Below is a small trained network, with its code and all its weights. Each question gives an input and a class and asks what happens when units are switched off, that is, made to give their printed mean instead of their output.

import numpy as np


def w(rows, s, z=0):
    codes = np.array(rows[::2]) - 128.0
    scale = np.full(codes.shape[1], s)
    scale[-1] = z or s
    return codes * scale


def f(y):
    return np.maximum(y, 0)


def log_softmax(a):
    a = a - a.max(-1, keepdims=True)
    return a - np.log(np.exp(a).sum(-1, keepdims=True))


def net(x, mask):
    res = np.array(x, float).reshape(1, 4) / 4 @ E
    y = f(res @ A[0][:, :-1].T + A[0][:, -1])
    res = res + np.where(mask, y, B[0][:, -1]) @ B[0][:, :-1]
    return log_softmax(res[-1] @ U[:, :-1].T + U[:, -1])


A, B = {}, {}
E = w([
[94,206,101,86,115,50,151,41,66,81,126],'x0',
[152,121,124,131,147,131,136,128,116,126,125],'x1',
[128,158,240,12,117,154,164,141,108,119,148],'x2',
[70,22,78,116,149,249,103,137,70,116,63],'x3',
],0.013)
A[0] = w([
[217,183,130,192,113,72,84,172,195,197,191,19],'n0',
[182,180,165,62,86,61,172,101,111,65,137,124],'n1',
[167,102,208,137,136,149,105,187,186,231,153,29],'n2',
[165,79,214,154,128,164,122,197,218,191,142,163],'n3',
[99,122,57,115,115,98,129,72,62,77,129,6],'n4',
[51,105,117,80,150,226,76,119,24,54,62,15],'n5',
[85,37,39,202,168,196,39,198,170,188,80,135],'n6',
[110,137,189,86,156,211,137,124,133,151,150,12],'n7',
[85,58,73,118,176,173,89,145,181,145,137,138],'n8',
[104,48,73,203,144,147,121,182,154,164,123,141],'n9',
[94,124,34,208,152,35,110,96,164,171,83,203],'n10',
[139,158,49,254,138,79,83,68,136,135,118,47],'n11',
],0.0092,0.011)
B[0] = w([
[134,58,144,84,99,203,162,109,97,113,72,188],'n0',
[109,162,132,145,188,91,120,152,161,132,176,229],'n1',
[137,193,100,155,152,96,98,202,69,192,194,174],'n2',
[155,110,66,133,74,180,108,169,127,218,78,218],'n3',
[158,78,150,53,62,173,172,128,77,113,72,157],'n4',
[195,145,75,179,94,151,66,223,89,223,153,211],'n5',
[86,118,177,91,161,116,162,65,182,70,139,251],'n6',
[162,54,163,64,60,159,112,129,129,90,72,161],'n7',
[64,104,93,144,124,91,160,75,139,101,141,193],'n8',
[139,126,143,127,144,93,119,73,156,94,123,205],'n9',
[159,104,97,106,72,169,116,166,76,134,82,230],'n10',
[155,165,92,174,152,122,100,210,125,246,175,194],'n11',
],0.014,0.019)
U = w([
[143,7,126,105,62,204,129,141,54,112,29,57],'0',
[157,203,97,184,125,114,79,210,56,210,200,252],'1',
[95,158,210,141,201,14,172,46,193,2,206,35],'2',
],0.01,0.0033)

Each question gives the input, the list of numbers given to net, and the class t.
The units are the neurons (one row each of A and B). Each row of codes is followed by its name. A weight is (code - 128) times the scale printed after its matrix; where a second scale follows, it is the last column's (A, B and U).
mask holds one flag per neuron, in row order. A switched-off neuron (its flag False) gives its mean, the last column of its row in B, instead of its output. The means were averaged over made-up inputs and are rounded, as every weight is.
A unit's drop is (log p(t) with every unit on - log p(t) with that unit switched off) / (log p(t) with every unit on - log p(t) with every unit switched off).
The circuit of an input: a set's keep is (log p(t) with only the set's units on - log p(t) with every unit switched off) / (log p(t) with every unit on - log p(t) with every unit switched off). Starting from all 12 units, units are removed one at a time, each time the one whose removal leaves the highest keep (on an exact tie, the one counted first), for as long as the keep stays at least 0.8.
circuit, biggest first: the units of the circuit, biggest drop first
unit that matters most: the unit with the biggest drop
top k neurons: the k neurons with the biggest drops, biggest first
drop when u is switched off: that unit's drop, to one decimal
input [-7,-1,-1,-1], class 0: top 3 neurons : (n3; n11; n1)
input [3,6,-3,1], class 0: top 4 neurons : (n1; n5; n2; n10)
input [6,8,3,6], class 1: circuit, biggest first : (n5)
input [3,-1,-3,1], class 0: top 4 neurons : (n1; n5; n2; n10)
input [1,-7,6,8], class 1: top 2 neurons : (n5; n0)
input [0,1,-2,-5], class 0: top 4 neurons : (n0; n5; n2; n10)
input [2,8,5,7], class 1: top 2 neurons : (n5; n0)
input [0,5,-2,-4], class 0: top 2 neurons : (n0; n5)
input [-5,-6,0,2], class 2: top 2 neurons : (n6; n10)
input [0,-7,-1,6], class 2: top 2 neurons : (n6; n3)
input [-8,-8,0,-3], class 0: top 3 neurons : (n0; n11; n1)
input [-8,-6,0,7], class 2: top 2 neurons : (n6; n9)
input [-2,-4,0,-1], class 0: top 4 neurons : (n11; n1; n5; n2)
input [2,1,5,3], class 1: unit that matters most : n0
input [0,-3,-3,4], class 2: top 2 neurons : (n6; n3)
input [7,-8,2,4], class 1: drop when n0 is switched off : 0.2
input [3,8,2,-6], class 2: drop when n3 is switched off : 0.1
input [3,7,3,5], class 1: drop when n5 is switched off : 0.9
input [-4,-3,-2,-6], class 0: drop when n0 is switched off : 1.6
input [-7,-3,-2,-5], class 0: unit that matters most : n0
